Here is a tiny trained network, its code and every weight. The questions are about switching its units off for an input and a class, where a switched-off unit gives its printed mean instead of its output.

import numpy as np


def w(rows, s, z=0):
    codes = np.array(rows[::2]) - 128.0
    scale = np.full(codes.shape[1], s)
    scale[-1] = z or s
    return codes * scale


def f(y):
    return y / 2 * (1 + np.tanh(0.7978845608 * (y + 0.044715 * y**3)))


def log_softmax(a):
    a = a - a.max(-1, keepdims=True)
    return a - np.log(np.exp(a).sum(-1, keepdims=True))


def net(x, mask):
    res = np.array(x, float).reshape(1, 5) / 4 @ E
    y = f(res @ A[0][:, :-1].T + A[0][:, -1])
    res = res + np.where(mask, y, B[0][:, -1]) @ B[0][:, :-1]
    return log_softmax(res[-1] @ U[:, :-1].T + U[:, -1])


A, B = {}, {}
E = w([
[51,174,155,126,33,137,32,155,131],'x0',
[129,167,137,107,205,100,56,96,145],'x1',
[52,136,92,218,212,108,147,246,150],'x2',
[124,92,12,65,123,155,159,162,76],'x3',
[129,120,92,97,25,2,32,201,212],'x4',
],0.0096)
A[0] = w([
[196,98,61,173,151,94,134,133,105,212],'N0',
[127,136,149,112,169,87,64,150,167,194],'N1',
[170,48,193,162,90,132,145,109,100,220],'N2',
[83,157,94,91,87,139,63,119,80,162],'N3',
[163,67,44,78,58,47,212,169,164,204],'N4',
[177,180,171,120,207,147,222,142,140,236],'N5',
[162,84,88,140,179,217,174,86,97,108],'N6',
[161,49,115,126,154,112,150,152,177,252],'N7',
[103,120,146,84,166,127,99,129,228,197],'N8',
[53,168,97,174,98,225,145,160,168,214],'N9',
[169,41,175,111,82,146,169,63,92,157],'N10',
[135,195,203,153,172,132,178,113,91,192],'N11',
[132,100,74,92,119,102,117,128,40,232],'N12',
[158,162,113,184,254,120,138,91,106,152],'N13',
[62,132,119,144,124,121,87,239,96,191],'N14',
[127,102,116,100,91,101,62,136,137,167],'N15',
],0.0094,0.0038)
B[0] = w([
[96,128,55,196,114,123,81,107,140,182],'N0',
[176,223,103,118,105,46,95,142,148,189],'N1',
[93,101,123,132,50,144,111,179,158,186],'N2',
[163,174,131,135,131,109,204,153,113,198],'N3',
[50,82,82,165,2,159,170,43,230,245],'N4',
[95,92,36,147,105,99,65,101,56,233],'N5',
[168,121,87,74,158,167,112,131,64,235],'N6',
[134,96,116,146,104,126,5,53,135,184],'N7',
[155,126,126,154,110,48,84,152,126,172],'N8',
[42,104,205,141,200,28,89,144,99,205],'N9',
[84,128,150,168,124,204,158,110,137,214],'N10',
[45,48,99,79,200,118,109,140,159,214],'N11',
[100,215,131,95,56,189,158,118,147,191],'N12',
[74,124,99,121,194,104,104,152,73,226],'N13',
[115,103,229,229,61,84,183,132,164,229],'N14',
[177,193,85,159,37,181,106,79,166,206],'N15',
],0.0082,0.012)
U = w([
[145,125,97,139,235,95,102,77,27,195],'0',
[185,185,149,108,203,107,190,59,124,45],'1',
[80,147,233,176,164,2,104,144,120,210],'2',
[57,51,109,174,60,165,137,73,221,234],'3',
[131,60,117,132,194,153,92,145,121,2],'4',
[140,153,133,98,110,240,219,159,22,78],'5',
[200,219,134,136,126,66,66,148,158,204],'6',
],0.0084,0.0043)

Each question gives the input, the list of numbers given to net, and the class t.
The units are the neurons (one row each of A and B). Each row of codes is followed by its name. A weight is (code - 128) times the scale printed after its matrix; where a second scale follows, it is the last column's (A, B and U).
mask holds one flag per neuron, in row order. A switched-off neuron (its flag False) gives its mean, the last column of its row in B, instead of its output. The means were averaged over made-up inputs and are rounded, as every weight is.
A unit's drop is (log p(t) with every unit on - log p(t) with that unit switched off) / (log p(t) with every unit on - log p(t) with every unit switched off).
The circuit of an input: a set's keep is (log p(t) with only the set's units on - log p(t) with every unit switched off) / (log p(t) with every unit on - log p(t) with every unit switched off). Starting from the 12 units with the biggest drops (on a tie, the unit counted first), units are removed one at a time, each time the one whose removal leaves the highest keep (on an exact tie, the one counted first), for as long as the keep stays at least 0.8.
units of the circuit, in order: the units of the circuit, biggest drop first
top k neurons: the k neurons with the biggest drops, biggest first
drop when u is switched off: that unit's drop, to one decimal
input [0,6,6,3,8], class 6: units of the circuit, in order => [N1]
input [7,6,-8,4,0], class 6: top 3 neurons => [N4 N6 N15]
input [0,-2,5,4,-3], class 0: units of the circuit, in order => [N4 N2]
input [-5,-2,2,-8,-1], class 0: units of the circuit, in order => [N4 N14]
input [-5,-7,-3,2,-7], class 5: top 3 neurons => [N6 N10 N2]
input [4,6,1,6,0], class 6: units of the circuit, in order => [N4 N11]
input [3,-8,0,-8,0], class 2: top 3 neurons => [N4 N9 N15]
input [8,-6,-1,-5,-7], class 2: top 2 neurons => [N9 N4]
input [1,7,2,-3,-1], class 2: top 2 neurons => [N6 N15]
input [-2,6,-1,-1,0], class 0: top 2 neurons => [N14 N4]
input [-2,0,1,-8,1], class 2: drop when N15 is switched off => 0.2
input [-1,4,6,6,-1], class 2: drop when N4 is switched off => 0.1
input [-5,0,-7,5,-4], class 5: drop when N2 is switched off => 0.0
input [1,-3,-8,-4,-4], class 5: units of the circuit, in order => [N4]
